(157):  29 149 181 124 115 221 101 175  68  65 136
(30): 111  93 197  63 123 188  71  64  72  90 129
(16):  72 140 232 111 169 153  76 140  86 133  66
(126):  96 126 173  61  64 201  78  66  78 156 133
(60): 173  69 160  83  47 215  68  51 108 130  67
(87): 111  93 197  63 123 188  71  64  62 202 134
find:  30 148 182 122 116 221  99 175  68  64 136
(157)
present: 111  93 197  63
yes
present:  51 108 130
yes
present: 111  93 197  63 123
yes

(7): 163 108  57 202  74
(67): 172 105  36 221  61
(121): 132 148 174 170 174
(34): 135 156 189 185 189
(62): 128 167 208 187 213
find: 163 108  56 200  74
(7)
find: 131 147 175 169 174
(121)
present: 156 189 185
yes

(147): 112  58 198 156 108
(145):  91 174  80  79 165
(112):  68 197  60  81 211
(143): 149  43  93 176 147
(188): 132  50 202 162  89
(48): 104 181 120  87 145
(84): 150 128 120 154 131
(131): 101 130 141  98 132
(177):  91  73 167 128 135
(160): 111  62 203 165 122
(200): 103 106 157  97  91
find: 103 106 155  97  91
(200)
find:  92 174  78  80 164
(145)
present: 141 130 101
no

(74): 146  79 192 157 107 132  83 193 102 155 151 111  86 142  80 134 140 125  74 159  81  67 120  74 112 153 100  71 101 105 146  65  95 167 122 149 118 127  91  49 123 118 102 169 106 152
(151): 133 129 130 126 132 127 129 130 126 127 127 127 128 131 126 126 125 126 128 129 131 129 128 130 125 128 123 126 130 128 128 126 131 130 130 129 126 124 126 132 128 125 129 126 132 130
(119): 129 130 127 126 130 126 130 128 128 127 126 129 129 130 126 127 127 127 129 127 130 128 129 129 126 128 127 129 129 129 129 128 129 129 128 127 128 126 127 132 127 127 129 127 132 129
(127): 135 129 132 127 134 123 128 128 124 128 126 127 130 131 126 125 123 123 129 129 133 131 132 130 123 126 123 127 131 127 127 125 132 131 130 127 127 122 125 132 128 125 129 128 134 131
(17): 151  79 200 152 106 128  85 204 100 150 153 110  81 146  66 128 150 132  70 167  79  61 114  81 109 151  89  63  98 103 146  60  88 162 127 147 123 132  84  51 120 111  98 168 112 152
(76): 129 128 129 126 130 128 129 129 129 128 128 128 128 128 126 127 126 127 127 129 128 128 130 128 127 129 127 129 128 128 126 128 128 130 129 128 128 125 126 130 127 127 127 128 131 131
present: 129 129
yes
find: 146  79 191 158 107 131  83 193 102 154 151 111  86 142  80 134 141 126  74 158  81  67 120  73 112 152 100  71 101 105 146  64  95 166 122 149 118 127  91  50 123 119 102 169 106 151
(74)
present: 126 126 125 126
yes
present: 146 105 101
no
present: 130 131 126 125
yes
present: 127 127 128 131
yes

(51): 163  79 127  93 117 103 101 124 158 152  91 116 136 105 150 131 128 108 123 179 145 130 154  73 122  84 106 122 142 148 128 146 142 173 121 112 125 110 156 202 104 123 203 104
(79): 168 121 111 119 136 165  88 152 181 121 102 123 153 110 127 164 128 132 129 131 133 170 135 122 141 119 121  85 119 105 117 120 121 168 186 160 152 135 169 104 137  84 139 155
(148):  97 152 135 144  92 111 139 133 166 123 146 112  94 119 123 101 119 112  67 137 100 134 142 132 128 184 143 141 126 225 120 126 157 135 109 134  91 143 129 156 114 143 126  82
(36): 132 145  97 142 124 105 155 115 113 113 115  94 123  78 104 121  57 118 131 161 150 135  89 126 120  80 142 118  71 106 150 113  90 143 126 145  99 144 132 183 144 130 140 187
(105):  90 129 142 139  80 122 145 133 153 163 121  99  90 102 122 103 142 110  81 160 145 120  91 136 125 161 163 152 142 210 109 108 112  99 107 126  79 117 108 122 143 165 113  91
(99): 132 145  97 142 124 105 155 115 113 113 115  94 123  78 104 121  57 118 131 161 150 135  89 126  86 142 147 136 135 127 112  99  82 148 161 134 170 127 170 116 136 120 169 130
(35): 198 113 155 131 132 122  79 187 151 121  80 113 164 137 112 110 148  98 127 164 165 144 161 132 128 144 135 154 139 113 113 126 150 157 162 166 131 107 178  97 151 142 121  94
(98): 110 124 117  75  85 126 147 105 128 162 173  98  91 123 130 126 140 135 110 141 142 124  50 131 113 150 150 113 137 182 133  90 139 153 100 102  92 119  83 134 133 172 122  82
(101):  97 152 135 144  92 111 139 133 166 123 146 112  94 119 123 101 119 112  67 137 100 134 142 132 128 184 111 141 126 225 120 126 157 135 109 134  91 143 129 156 114 143 126  82
(2):  76 137  77 152  99 170 173 121 122 124 170 113 126 104 124  98 125 180  94  96  71 144  91 123 156 112 101 105 112 136 113 112 110 139 130 118 125 164 126  82 150 115  94 180
present: 136 113 112 110 139
yes
present:  85 126 147
yes

(135):  45  99 152  95 105  45  50  98 136  73 122
(139):  45  99 152  95 105  45  50 144 136  73 122
(91): 131 166 131  83 132 156 107 122 151 187 167
(118): 131 166 131  86 132 156 107 122 151 187 167
find: 131 166 131  83 132 156 107 122 151 187 167
(91)
present: 152  99
no
present: 122 151 187
yes

(125):  73 193 115  75 161 133 170  74 152
(129): 173 102  66 124 114 108 105 124 145
(73): 234 140 129 131 237 160 128  58 129
find:  73 193 116  75 161 132 170  73 151
(125)
present: 129  58 128 160
no
present: 131 238 160 128
no

(92): 153 104 189 157 115 126 142 132 148  89  78 174  94 138 188 125 170 117 131 185 133 188 231 148 105 121 148 123 133 133 126 108 132 182 110 110 162  97 103  86 136 142 118 175 118 137 125 155  86 147  87 106 110 127 187  82 119 141  97 178
(199): 107  94 128 112 140 136  66 141 177  91 115 166 140  57 159 111 159 115  82  42 122 110  82 118 135 166  50 138 103 137 197 130 119  86 165 153  76 146 134 131 143 133  67 169 171 133 129  76  79 148  89 187 104 121 111 129 126 100 160 126
(120): 169 159  73 101 174  79 113 133  89 165 160  77 172 120 121 138  76 153 167  90 106 121 106  81 157 131  78 160 104 137  73 156 132 112 114 157 105 145 158 162 136  89 178 113 138 106 112 172 166  99 165 166 173 136  68 206 161  93 142  92
(96): 159 193 177 141 154  57 163 151 108  91 163  94 161 148 140  39 133 110 173 206 118 109 140 104 127 117 148 132 126 187  95 161 102 189 136 122 128 133 169  94 167 133 120 148  79 116  98 138 190 135 177 164 147  67 211 151 180 126 111 147
(187): 176  77  90 108 156 153  62 113 140 105 150 147  80  71  99 106 125 171  86 118 104 143 133 154 155 167 110 114 103  95 209 135 129 111 166 132 107 154 132 119  36 120  49  85 122  86 156  70 102 125  97  95 140 141 127  93 105 123 127  70
(191): 144 174 131 119 133 101 158 113  79 162 140  66 162 125 131 101  89 158 178 135 113 130  97 131 148  78 110 175 147 165  64 148 121 157 114 189 120 140 186 167 163  94 199 132 184 116  99 167 192 124 169 127 167 127 111 178 149 114 132 134
(22):  74  99 167  73  96 147 130 108  86 107 156 106 164  59 125  96  98 172 140  79 104 118  50 176 172  60 124 146 153 110 134 143 127 128 132 160 128 161 181 168 125 111 127 142 192 111 137  97 130 154 159 108 115 187 156 115 122 134 159 133
(27):  49 104 193 107  69 136 184 146 131  67 135 158 136 135 118 125 151 100 119 177 139 118 122 173 129  98 212 101 152 109 137 112 139 121 144  58 168 124 105 113 140 162 113 154  90 160 137 114 123 141 142 124  71 158 209  73 128 178 140 172
(54): 152  76  86 109 134 159  75  94 130 138 153 160 112  55 115 139 109 175  95  33  88 129  87 147 151 153  71 135 115  94 178 128 125  76 144 169  89 169 150 173  82 126  93 128 192  94 141  78  97 135  98 114 135 172  76 137  99 101 162  99
(53): 117 164 145 181 114 118 167 143 161 173  51 145 109 181 169 146 164  83 128 139 174 159 162 104  82 115 102 143 140 165 120 108 123 160 142 181 148  77 109 126 208 153 219 163 167 146 134 128 132 147 102 138 148  89 108 123 129 124 117 155
present: 160 104
yes
find:  74  98 166  74  96 147 131 108  86 107 156 106 163  59 125  96  99 172 140  78 104 118  50 176 172  61 125 147 153 110 134 143 127 128 132 159 127 161 181 168 126 111 126 142 193 111 136  98 130 154 158 107 116 188 156 115 122 135 159 133
(22)
present: 133 185
no
find: 145 175 130 121 133 100 158 113  79 163 141  65 160 125 133  99  87 157 179 135 112 130  97 129 149  81 109 176 147 166  65 148 119 158 114 189 121 141 188 169 163  93 199 133 185 114 100 166 192 125 168 128 167 126 112 178 148 116 132 135
(191)
find: 152  76  86 109 134 159  75  94 130 138 154 160 112  56 116 139 109 176  95  33  88 130  87 147 151 153  71 135 115  93 178 129 125  76 144 169  89 169 151 173  83 125  92 128 191  94 140  78  97 135  99 114 136 172  77 138  99 101 162  99
(54)
present: 208 153 219 163
yes
present: 118 137 125 155
yes

(122): 144  32 217  28 219  85 125 178 200  99  64 104 218 180 204 118 228 191  71  48 141 177 185 100 217 115 171  40 125 199  50
(174): 113  95 203 115 144  78 163 224 130 120 103 148 175  32  83 106 211 198 168  98  37 106  78  79  89 135  33 121 142  60  55
(95): 150 137  33  77 139  30 115 230  33 163  28  58 121 143  29 100  31 103  90 231 157 133  84 100  41 215 226 215 165 180 140
(6): 118 223  36  48 202 199 141 139 122  60 148  34 139 183 182 111 152  80  66  53 194  36 167  37 216 201 100 130 222 179 162
(89): 207  40 181 194  89  78 223 190  72 151 123  95 107 164 185 217 102 208 126 166  59 109 122  32 139 219 158 213 142 167 212
(146):  52  51  78 138  69 106 148  66 213 174 149  37  96 144 146 108 218  56 136 107 194 177  83 156  92 231  52  94 173  35 165
(124): 154 201  81 127 144 143 173 144  45  53  63 137 168 111 137  62 131 177 106 217 112  73  68  66 167  99  70 186  67  31 173
(78): 190 147 133 152 103  33 127 141 150  49  45 225 221 227 100  50 107  83 195 168 132 125 123 223 116 166 225 203  77  99 122
(104):  74  48 143  30 195 176 222 191 225  35  48  87 115  97  50 176 154 225  53  41 116 149 183 183  89 101 163 125  25 207 128
present: 100 227
no
find:  75  49 142  30 196 175 220 189 225  35  46  88 116  98  49 174 156 226  51  40 116 150 183 183  91 100 163 127  24 208 128
(104)
present: 199 141 139 122
yes
find: 155 201  80 125 143 143 173 144  44  53  62 135 169 110 137  62 130 176 107 217 113  73  67  66 167  99  69 186  67  31 173
(124)
present: 115 144
yes
find: 143  32 217  27 221  86 127 178 200 100  64 105 219 179 204 117 228 191  72  48 140 177 185 101 217 114 170  40 126 199  50
(122)

(29): 229 131 156  68 133
(172):  99 116 236 221 175
(71): 171 206 135 143 128
(40): 220  76 101  20  64
(97):  29 181  21  60  30
(115):  94 151  50 224  49
(70): 151 157 212 142 227
(94):  50  49 233  44 120
(100):  29  77  88 131  44
present:  50 224  49
yes
find: 149 158 211 142 225
(70)
find:  93 151  50 221  50
(115)

(116): 151 155 100  85 161  98 117 161 138  96 111  87 142 102 159 152 110 158 153  94  88 148 160  96 103  88 151  86 156 155 161 160  88 151 157 160 164 157  87 159 108 161 100 155 144 151  97 112 137 163 124 103 126 100 157  87 157 117  87 116 145  88 139  99
(108): 132 146 140 143  93 134 140 107 126 165 153 122 131 142 102 109 136 114  88 178 143 118  96 181 138 102 103 130 125 115  80 113 118 121 112 104  79 112 125 101 135  89 167 111 130 144 190 136 131  85 138 152 138 140 109 144  80 147 153 146 139 141 128 138
(81): 159 147  49  88 103  46 139 149 122 155 144  56 115  52 105 106 141 148  99 162  98 111 102 162  98  82 105  68 157 151  98 148  86 151 106 111  98 145  60 106  62 102 156 140 139 155 167 142 120  99 133 149 129  53 105 100  97 139 115  93 149  95 122  50
present: 145  60
yes
present: 158 153  94
yes
present: 139 149 122 155
yes
present: 144 155
no
find: 150 155 100  85 162  98 117 161 138  96 110  86 142 102 159 152 111 158 153  95  88 148 160  96 103  89 152  86 156 156 159 160  88 151 157 160 165 158  86 159 108 159 100 155 144 152  97 112 138 162 125 103 126  99 157  86 158 116  88 115 145  88 139 100
(116)
find: 159 147  49  88 103  45 140 148 122 155 144  56 115  52 104 106 142 148  99 163  98 111 104 161  98  82 105  68 157 152  99 148  86 151 105 111  97 145  60 107  61 102 156 139 138 155 167 142 120  99 133 148 129  52 105 100  97 140 116  93 149  95 122  50
(81)

(26): 156  38 158  77 207
(154): 157 153 132 119 119
(176): 121 138 124  83  99
(25): 131 174 192 111  78
(102): 108  98 106 191 119
(65):  81 159 151  67 135
(159): 133  84 184 108  64
(55):  53 130 167 176 142
find: 131 174 191 111  78
(25)
present: 121 137
no
find: 156 153 131 119 119
(154)
find:  52 131 168 175 143
(55)

(179): 138 166 171 173 142 117 105 148 146 115 139
(33): 181 160 153 187 128  84 188  86 138 121 135
(47): 135 103  93 101  97 171 169 156  97 117  97
(11):  89  88 131 157 122 197  69  94 131  93 141
(180): 126 203 158 149 160  99 124  70 136 126 146
(132): 136  93 112  73 110 105 152 155 112 156 117
(202): 111  32 118 122 115 172  91  64 118 154 142
(208): 132  81 123 124 132 207 125  28 124 124 129
(37): 153 146  98  74 126 128 204 172  95 159  94
(103): 104 113 146 149 136 100  91 138 151 121 155
(110): 108 163 137 139 137 114 164  75 154 137 146
present: 197  69  94 131  93
yes
present: 138 114
no
find: 135  92 113  75 109 104 152 156 112 158 121
(132)
find: 131  81 123 124 132 207 125  31 124 124 129
(208)
present: 156 169
no
find: 126 203 158 152 159  99 125  71 135 125 148
(180)
present:  93 112  73
yes

(18):  82  90 104  95 166 135 128  96 149 118  39 117 148 169 120 128 122 148 167
(90): 115 184 111 137 120 135 116 190  94 143 165 159 141  59 151 128 110 124  96
(130):  64 141 162 144 121 129 107 198 108 111 141 144 162  88 147  96 135 155 129
(24): 137 108 136 142 187 129 177  96 138 143  52 100 113 154 144 146 119  91 120
present:  39 117 148 169 120
yes
find: 136 109 136 143 187 129 177  96 137 143  53 100 113 154 144 146 119  92 120
(24)
find: 114 183 111 136 120 134 116 190  94 143 164 159 141  59 152 128 110 124  96
(90)
find:  82  88 105  97 165 136 130  94 149 117  38 118 150 168 120 129 123 148 167
(18)
present: 118  91
no

